In the rows, zero is written as 100.
Each row of numbers belongs to one of the nodes below and depends on some of the facts about them. Some rows are named. Which node is each other row?

Some facts about the nodes:
bevir | brozis tozus | fitur ditrel
bidrok | brozis klubre,vurom
bisa | brozis stiber | fitur zakik
bisom | brozis grefluk,nubrerus
brazum | brozis klubre,voklin | fitur stasudi,lodal
brekler | brozis tratros
brero | fitur togrur,sedron,sotafu
brobris | fitur pogon,tratros,dulipas,pludro
brote | brozis kitrak | fitur klipel
brugrul | fitur ledam,brobris,voklin
dagru | brozis vurom,klasus
delin | brozis lagroror
dirono | brozis gragol | fitur vuvem
ditrel | brozis vurom
dofa | brozis kledas
dokler | fitur dulipas
draflo | fitur zodir,kostos
draveta | fitur vebam
dreda | brozis dribik,stoklis | fitur gerir,saluflu
drefler | fitur nubrerus
drizo | brozis laskel | fitur vegra,tedra
drutral | fitur brobris
druzel | fitur viple
dulipas | brozis vigra
fama | brozis poklal,vigra
feplen | fitur pogon,kostos
fiski | fitur grigum,vuvem
fleviti | brozis sadepla | fitur tila
fove | fitur pligrun,fumel
fudrom | brozis vegra
fudropus | brozis delin,staren | fitur fleviti
fumel | fitur klubre
gapluk | brozis feplen | fitur feplen
geske | fitur troski,drizo
gitin | fitur lagroror
gizemi | brozis stiber | fitur viple
golal | fitur stasudi,trulak
gragol | brozis bisa
grefluk | brozis gifi | fitur kostos
grigum | brozis kitrak | fitur dulipas
gropel | brozis fove,klokim | fitur modras
grumoba | fitur zodir,pagalim
gufil | brozis beklak
gunak | fitur tila
gusten | brozis vegra | fitur kostos
kidros | brozis nonom,tratros
kigil | fitur tasol
klabron | brozis kledas
klasus | brozis stiber,dreda,stoklis
klazis | brozis luruk,kledas,lagroror,klabron | fitur drelik
kledas | fitur brobris
klipel | fitur pludro
kliskin | brozis tisom | fitur popu,klazis
klubre | brozis vurom | fitur tila
koski | brozis gragol
lagroror | brozis stiber
lakol | fitur ditrel,beklak
laskel | brozis togrur | fitur golal,gunak
ledam | brozis klubre,vurom | fitur skabruk,kostos
liba | fitur klazis
lodal | fitur skibrun
lopu | fitur ledam,klazis,pludro
megol | brozis trakli,beklak
meke | brozis mizem | fitur pogon
mizem | brozis tozus
modras | brozis nonom | fitur tratros
mokor | brozis zetor | fitur puplilal,tugrek,tedra
mostes | fitur sutin,tasol,fiski
nabrol | brozis stuplak
naklobra | brozis nodrun,plilelom
nerofil | brozis fudrom,sadepla | fitur pofla
nife | brozis poklal | fitur plisivo
nobrinum | brozis vurom,beklak | fitur vezem,beklak
nobro | fitur kledas
nodrun | fitur kostos
noflam | brozis sadepla,trosu
nonom | brozis kledas,stoklis | fitur feplen
notam | fitur vuvem
nubrerus | fitur tasol,draflo
numol | brozis klasus | fitur tedra
padrin | brozis delin,klubre,tozus | fitur gizemi
paflol | fitur klazis
pagalim | brozis nodrun
palur | brozis fleviti,gropel
piplil | brozis klasus
plidru | fitur zolagek
pligrun | brozis brekler
plilelom | fitur zakik
plisivo | brozis stoklis | fitur klubre,popu
plivik | brozis fove
plolom | brozis drutral
pludro | fitur drelik,kostos
pobor | brozis vurom | fitur nonom
pofla | fitur drelik,zakik
pogon | fitur drelik
poklal | fitur ledam
popu | brozis tratros,stugro
pubril | brozis tarol
puplilal | brozis fudropus,gunu | fitur fleviti
ramir | brozis bevir,dreda
rezul | brozis beklak | fitur ditrel
robro | fitur ditrel,sotafu
sadepla | brozis stiber,dribik
saluflu | brozis gufil | fitur pogon,kostos
seskudrim | fitur voklin
sesopus | brozis padrin,klokim
sili | fitur klazis,kostos
skabam | brozis padrin,skala | fitur tratros
skabruk | fitur pofla,pludro
skala | brozis stiber
skemo | brozis ledam,taflar
skibrun | fitur meke,viple,ditrel
skiga | brozis nubrerus | fitur viple,tedra,kigil
sopal | fitur tratros,draflo
sotafu | brozis tarol,vurom
staren | brozis beklak | fitur dreda
stiber | brozis beklak | fitur vezem,tila
stinok | fitur zeme,nife
stiza | brozis tozus
stoklis | brozis beklak
stupun | brozis sutin | fitur skabruk
sutin | brozis stoklis,beklak
taflar | brozis beklak | fitur skabruk,dulipas,dreda,plilelom
taple | fitur zakik,fumel
tarol | brozis gunu,dreda,brote
tedra | fitur togrur,dulipas,tila,feplen
tila | fitur tratros,kostos
tisom | brozis dagru | fitur puplilal,tedra,plilelom
togrur | fitur tasol,zakik
tozus | brozis kledas,stiber,lagroror
tratros | fitur pludro
treklik | fitur golal,viple,stasudi,popu,lakol
tretin | fitur zakik,sedron
trinem | fitur ditrel
troski | brozis pofla,fudropus | fitur togrur,kostos
trosu | brozis nonom
trulak | fitur zeme,klubre
trutris | brozis dreda,brote | fitur nobrinum
tugrek | fitur grigum,modras
vadruna | fitur drufa,pludro
vebam | fitur klubre
vegra | brozis klabron,tisom | fitur nonom,ditrel
vezem | brozis taflar,klabron
vistun | fitur skabruk,nobro
voklin | fitur klazis
vurom | brozis beklak
vuvem | brozis stuplak | fitur fudrom
zeme | brozis lagroror | fitur tasol
zetor | brozis seskudrim,geske | fitur tasol
ziru | brozis beklak,skala
zodir | fitur pogon,kostos
zolagek | fitur zakik

Known rows:
93 98 100 102 100 101 100 99 98 98 98 95 102 97 102 101 100 105 104 100 100 98 105 98 101 99 104 95 97 : stuplak
98 105 102 96 101 108 96 100 102 99 100 97 96 98 97 102 100 108 101 104 98 102 93 98 99 99 107 93 97 : golal
97 106 103 93 97 108 97 100 101 100 102 102 100 98 95 108 99 106 104 100 99 113 94 98 103 101 105 95 96 : lodal
94 102 100 104 96 100 98 100 101 99 98 99 105 97 97 98 98 97 103 102 101 100 105 100 102 99 101 96 97 : kitrak
97 94 100 110 94 97 113 99 104 99 96 95 106 98 109 94 94 102 98 105 100 97 101 97 102 99 105 97 115 : kledas
98 102 100 103 95 96 105 99 98 101 97 94 101 98 105 93 92 92 97 95 99 98 112 98 103 100 97 95 106 : vadruna
93 102 100 93 98 96 98 100 99 108 103 110 93 106 102 105 93 102 98 96 98 105 93 96 98 99 102 100 106 : pobor
87 95 100 92 101 98 97 100 100 100 105 117 99 98 108 109 103 107 107 108 103 104 93 98 95 98 110 94 97 : sotafu
103 95 100 94 110 100 97 99 100 99 104 94 93 97 104 94 101 101 100 97 98 97 93 98 97 100 101 94 102 : puplilal
106 109 100 108 95 105 97 108 105 99 96 96 93 98 93 99 93 102 98 118 106 96 101 100 95 97 108 97 95 : vebam
102 108 100 102 96 99 102 100 99 102 97 95 98 98 98 95 92 93 98 95 98 97 114 98 105 101 98 94 103 : paflol
94 100 100 101 96 100 100 100 99 98 98 96 103 96 99 96 100 97 103 105 100 99 104 99 101 99 102 96 99 : gifi
106 102 100 99 97 97 102 99 98 101 97 95 99 103 101 98 96 93 97 95 98 98 98 98 101 100 95 107 98 : skabam
86 96 100 110 118 104 103 99 99 99 102 95 104 97 92 95 112 92 99 107 97 97 92 109 100 102 95 121 118 : fiski
94 96 100 97 102 99 97 98 98 100 102 106 95 98 100 104 104 104 100 97 101 98 96 98 100 99 101 96 96 : tarol
86 92 98 113 95 96 109 99 99 99 97 101 114 97 116 95 99 97 109 100 102 95 124 105 100 100 99 96 97 : drufa
99 97 101 101 99 98 97 99 97 99 101 107 101 99 98 103 103 100 99 98 103 99 95 99 101 98 97 96 98 : ramir
121 117 109 116 112 106 94 109 100 98 96 94 93 98 92 109 93 106 97 106 106 95 120 98 95 98 117 95 95 : fove

Rows to name:
No name comes twice in this set of rows, the named rows included.
115 116 104 106 104 108 95 108 101 99 95 95 94 100 92 105 94 106 97 100 101 96 101 98 96 97 108 95 95 -> draveta
86 98 99 92 103 100 94 99 99 99 108 123 101 99 107 112 99 107 106 96 105 110 91 98 97 100 109 95 96 -> ditrel
118 102 100 122 111 100 95 105 98 98 95 99 92 99 94 115 97 114 97 129 117 93 116 99 93 96 121 95 93 -> pligrun
93 104 100 92 98 100 96 100 119 98 100 110 116 98 105 95 101 115 109 99 98 106 92 117 95 112 103 93 94 -> beklak
86 95 99 112 134 105 104 100 95 101 108 96 106 113 89 96 129 90 97 100 97 96 89 118 102 99 92 166 127 -> dirono

Now the same nodes, written a new way:
Named rows:
93 92 95 108 99 114 104 102 94 94 104 96 105 98 100 99 106 103 104 100 106 90 103 90 98 96 99 97 87 100 95 97 102 100 96 90 105 93 105 106 114 100 93 106 93 111 109 : laskel
94 138 113 100 108 76 115 104 101 121 85 91 92 76 120 104 60 81 104 100 87 105 85 100 128 83 96 103 116 90 107 115 103 87 90 114 115 109 101 59 81 84 104 92 103 81 86 : vurom
86 104 125 85 96 64 90 105 108 111 83 103 97 98 103 118 81 89 106 106 90 92 71 121 100 91 97 97 114 97 103 100 106 111 100 95 84 94 95 68 77 95 106 91 108 69 90 : bidrok
129 104 115 100 127 67 90 122 96 102 97 90 97 95 78 114 131 92 124 124 95 80 95 77 100 90 93 103 111 110 89 113 103 80 90 91 97 88 85 111 95 96 108 112 78 82 93 : ledam
103 93 93 92 112 115 108 108 105 96 101 95 115 88 89 115 111 106 105 103 113 101 113 87 103 103 113 86 79 95 90 96 107 119 101 108 135 94 101 115 105 105 75 110 106 103 130 : trinem
94 95 95 105 98 114 109 91 85 89 96 87 100 124 98 96 106 107 116 106 102 82 91 91 105 92 110 100 82 96 87 97 108 88 96 93 104 98 104 118 117 98 93 103 88 121 107 : tedra
92 92 117 117 101 110 104 110 91 91 97 104 89 107 93 113 93 108 115 73 103 95 120 85 68 110 84 110 81 112 102 90 98 105 110 86 120 107 111 93 103 114 108 112 87 120 112 : zetor
95 87 99 102 100 107 101 106 93 92 103 104 101 104 91 105 120 104 104 96 102 89 106 89 85 100 100 96 82 103 95 95 109 109 99 84 94 94 104 101 105 102 92 105 92 106 118 : vuvem
73 114 107 113 81 108 110 92 106 112 99 101 116 81 126 97 71 91 90 94 92 115 104 110 111 92 96 88 116 106 102 102 103 92 96 102 117 113 103 88 98 102 98 96 119 102 88 : stuplak
103 91 90 92 113 112 110 108 106 95 102 94 119 85 96 115 113 103 106 103 116 103 115 88 105 104 114 85 80 93 89 96 106 122 102 109 130 96 98 113 106 108 75 107 103 99 132 : lakol
101 98 104 91 91 89 88 93 129 99 86 114 112 108 105 88 75 94 92 94 98 104 85 125 100 108 100 102 130 97 111 88 97 127 120 106 83 106 91 107 82 110 107 89 109 91 82 : stiza
105 97 101 108 103 109 106 107 90 94 102 102 100 99 95 104 107 102 105 93 103 95 111 87 91 100 98 100 85 104 98 99 102 101 98 91 112 102 105 103 109 103 95 109 91 114 110 : drefler
104 96 76 111 107 101 103 118 86 98 120 111 111 79 86 92 119 96 92 97 105 107 117 87 86 104 79 101 89 107 98 102 105 116 91 87 91 82 105 91 118 92 104 97 90 101 112 : liba
106 93 109 89 116 82 94 114 94 92 90 97 95 112 81 115 114 94 112 111 105 80 90 91 91 99 97 103 90 96 97 99 108 113 99 85 90 90 100 89 99 99 96 97 84 90 115 : brazum
92 86 97 82 81 95 91 85 117 104 110 116 90 121 111 100 84 115 83 102 94 114 82 135 92 107 109 100 112 92 112 105 97 95 110 116 93 98 106 92 87 112 114 91 112 83 76 : noflam
73 89 115 95 74 102 95 96 114 108 95 115 111 103 111 109 88 100 91 93 92 105 89 129 93 97 95 89 107 104 98 90 102 107 101 91 84 100 101 88 90 104 100 95 123 88 89 : naklobra
105 94 100 106 105 112 105 99 92 98 103 101 100 102 97 99 116 104 99 100 100 93 112 86 95 96 101 100 87 103 99 101 104 104 97 93 98 100 104 111 109 103 90 104 97 110 119 : nobro
102 102 100 111 109 116 110 101 89 97 110 96 99 92 102 96 113 103 98 96 102 89 120 79 108 89 106 100 88 105 99 105 101 96 94 92 108 108 103 104 111 102 84 104 87 109 117 : drutral

Name these rows:
No name comes twice in this set of rows, the named rows included.
117 84 99 92 92 108 96 73 99 100 117 88 63 127 93 91 127 125 90 100 92 81 122 86 92 93 127 111 99 90 102 102 102 88 105 100 73 111 102 131 83 113 98 98 75 100 109 -> modras
103 122 111 94 98 83 98 96 112 103 80 104 117 95 117 84 71 80 97 92 98 101 89 117 115 107 95 99 131 99 107 91 93 123 119 106 102 114 87 90 90 98 101 84 102 94 86 -> delin
132 95 86 89 119 104 103 101 115 92 97 97 111 98 84 100 112 97 106 107 122 93 106 91 110 120 119 97 89 87 105 94 95 133 120 123 117 102 89 123 99 100 85 109 99 98 128 -> bevir
120 104 101 71 125 72 98 107 98 100 97 85 89 87 80 121 124 92 107 105 111 94 99 92 101 109 113 91 84 82 83 99 107 110 98 118 116 91 97 105 92 107 87 98 86 81 131 -> rezul
114 94 90 109 116 106 98 119 94 100 115 105 114 82 87 99 139 105 94 111 105 104 121 81 89 97 91 95 104 119 93 109 96 95 87 90 96 92 94 115 113 101 97 109 102 95 104 -> pogon
125 98 93 83 117 88 93 99 98 90 104 100 95 116 85 97 107 101 102 103 112 94 100 99 93 116 106 105 93 89 104 99 98 124 113 110 101 95 96 106 103 104 101 98 79 98 116 -> gizemi
124 109 103 97 111 95 102 96 86 91 86 88 102 96 90 84 111 86 110 102 106 77 97 96 105 111 101 107 92 97 90 89 100 112 108 96 90 106 92 115 108 84 97 97 85 112 117 -> fudropus
123 100 78 93 106 103 98 91 109 96 113 85 84 99 88 97 112 111 96 99 108 110 113 82 106 115 113 98 93 81 92 99 97 89 100 128 115 98 100 139 101 114 106 102 82 108 99 -> nonom
124 75 89 120 115 98 82 125 128 98 108 104 107 114 72 114 110 117 123 131 101 97 97 73 105 91 103 100 112 103 100 109 104 76 98 102 100 79 88 130 96 111 118 119 93 94 71 -> gusten
119 88 108 109 104 99 97 107 90 105 116 98 103 89 89 94 154 110 97 118 93 92 132 72 96 81 98 102 117 134 98 121 91 77 91 81 87 102 88 130 101 106 94 117 96 92 95 -> pludro
132 98 91 102 113 110 109 95 90 102 112 96 75 92 96 92 104 100 103 109 108 99 101 98 108 116 109 120 75 100 107 116 88 95 110 122 107 109 97 112 97 74 107 120 100 102 106 -> dreda
126 94 117 81 116 81 91 91 91 86 94 95 92 131 90 90 126 103 106 106 96 68 101 97 92 97 111 109 108 98 105 103 99 118 113 85 71 101 91 107 99 105 90 93 72 95 121 -> skabam
87 93 104 92 88 79 85 103 132 110 86 107 92 105 98 106 72 100 93 98 91 102 78 106 107 94 102 101 120 85 102 90 109 110 100 101 76 93 96 94 71 110 112 84 102 78 75 -> vezem
90 113 93 109 93 102 97 94 133 108 91 105 111 95 112 87 58 98 91 85 94 111 106 100 118 97 103 101 130 89 115 89 97 111 108 112 94 108 90 102 84 107 106 84 105 98 75 -> luruk
118 106 106 105 87 118 116 59 82 109 131 74 61 101 116 74 139 121 82 84 80 92 153 67 111 79 127 109 108 103 98 117 99 63 91 98 88 132 102 140 96 116 84 99 68 109 113 -> tratros

Now the same nodes, written a new way:
Named rows:
99 105 123 86 98 87 97 91 90 118 119 93 92 118 110 87 120 102 101 123 74 104 84 83 106 80 108 78 111 74 130 75 111 106 : dagru
98 108 123 89 111 87 104 96 85 124 113 83 94 115 109 91 130 103 103 121 76 115 77 79 111 74 112 88 113 77 142 71 109 101 : tasol
96 102 117 86 117 92 91 101 80 125 102 80 96 116 115 95 135 95 107 121 79 130 68 79 117 61 108 85 114 81 153 77 105 106 : sutin
79 90 106 70 79 98 42 99 72 116 75 88 95 131 120 93 106 62 93 126 82 141 68 76 119 37 82 41 114 89 170 114 101 144 : notam
93 105 122 78 76 84 87 89 93 108 124 102 92 117 104 81 109 93 98 131 74 99 89 75 104 78 96 62 109 77 128 82 113 113 : drefler
105 122 123 77 89 81 113 84 90 111 111 95 94 110 106 89 126 97 87 126 65 106 95 75 120 97 112 78 106 71 151 74 121 111 : plisivo
98 104 121 83 95 89 93 91 96 113 121 100 91 115 110 83 121 99 106 125 78 100 82 84 106 81 106 75 108 77 125 74 112 103 : draflo
98 83 142 91 75 76 102 84 81 118 125 97 89 123 104 83 102 87 101 127 70 96 91 76 91 68 98 79 119 71 111 86 118 124 : tretin
100 116 119 86 93 83 98 88 90 119 119 91 94 121 108 86 117 103 90 121 73 103 90 85 107 90 112 75 111 76 137 74 112 109 : gunak
92 88 130 92 82 76 96 87 76 117 129 80 90 128 104 79 102 106 87 135 65 103 102 74 93 83 100 66 116 79 114 85 107 126 : robro
101 107 123 87 93 87 96 87 92 118 118 95 91 121 112 85 115 98 97 120 76 99 87 88 103 83 111 76 110 75 126 78 111 108 : fleviti
82 104 116 69 120 113 75 74 54 103 70 95 74 142 106 106 128 49 92 150 79 160 62 96 130 55 94 54 116 95 167 99 114 135 : vuvem
96 106 117 79 89 90 86 87 104 106 129 109 87 114 108 77 117 100 110 131 79 90 86 81 105 83 99 63 104 76 118 76 112 103 : grumoba
96 100 122 109 93 86 111 93 115 146 130 81 92 130 74 51 102 76 90 114 129 115 63 96 131 88 75 73 80 76 96 59 99 117 : feplen
127 114 131 82 145 92 109 98 115 124 118 107 74 124 138 70 146 118 128 134 96 85 101 43 127 75 115 79 127 104 147 60 101 95 : pagalim
98 106 123 86 97 86 98 91 90 117 118 92 91 118 110 85 120 101 100 122 75 104 85 83 106 81 109 77 112 76 130 76 111 106 : skala
102 89 113 81 109 93 99 90 94 113 103 101 108 98 142 96 144 115 103 134 59 101 87 76 108 68 121 88 120 56 132 72 109 101 : dulipas
97 97 126 81 80 86 89 84 96 109 124 108 86 119 109 80 108 90 105 128 76 92 89 81 100 78 100 67 110 75 117 82 115 113 : taflar

Rows to name:
No name comes twice in this set of rows, the named rows included.
96 117 116 85 90 90 83 94 103 118 131 103 92 118 107 81 112 101 111 115 86 92 75 93 97 75 108 71 107 76 117 73 108 93 -> voklin
96 98 127 81 76 82 91 85 91 112 124 102 89 121 106 81 106 91 100 128 73 94 92 79 98 79 101 67 111 74 119 85 115 118 -> tisom
93 114 117 91 111 79 107 99 80 123 126 66 98 116 101 86 132 122 94 135 67 120 86 71 112 87 110 80 110 81 143 65 100 99 -> viple
102 86 133 77 78 86 100 78 96 103 118 115 86 115 112 80 113 85 105 132 69 91 97 75 105 85 100 69 110 70 114 82 123 120 -> nerofil
90 132 128 89 114 96 105 72 72 114 126 97 75 141 85 92 115 83 98 138 84 118 68 109 97 78 109 76 115 87 120 71 114 98 -> stuplak
76 126 109 77 75 64 96 100 77 104 150 63 98 112 78 77 114 126 81 163 55 119 103 44 109 91 83 49 104 86 145 71 98 110 -> padrin
100 84 143 89 71 76 103 81 83 117 125 104 89 121 105 83 101 83 103 127 71 92 91 75 91 69 97 80 118 68 112 87 120 125 -> bisa
96 103 120 78 79 89 79 87 99 109 120 108 89 122 111 81 106 90 101 125 79 92 88 85 102 79 98 60 108 78 122 85 112 114 -> gropel
106 73 154 98 86 74 117 84 74 126 122 96 87 122 108 87 108 83 109 122 71 100 83 76 88 61 104 101 125 67 108 83 121 124 -> zolagek
103 78 135 96 118 81 119 88 72 120 115 75 88 120 115 89 133 109 100 134 61 117 91 73 109 85 111 94 119 75 125 70 111 116 -> sotafu
95 127 120 76 69 75 97 87 89 113 123 95 98 117 98 84 107 95 84 126 70 101 93 75 107 85 104 66 108 73 146 81 116 113 -> stinok
116 116 142 94 107 74 96 101 101 143 132 99 80 146 124 68 101 104 117 122 102 77 97 51 94 49 107 76 137 104 133 78 93 112 -> plilelom
90 97 115 79 98 93 74 97 81 118 95 88 94 123 116 92 119 84 101 124 79 124 71 79 113 56 97 66 113 82 152 91 105 121 -> fiski
99 97 121 83 101 87 105 86 88 107 118 90 90 114 111 84 130 106 95 136 64 105 97 72 114 95 105 72 108 77 130 73 113 111 -> meke

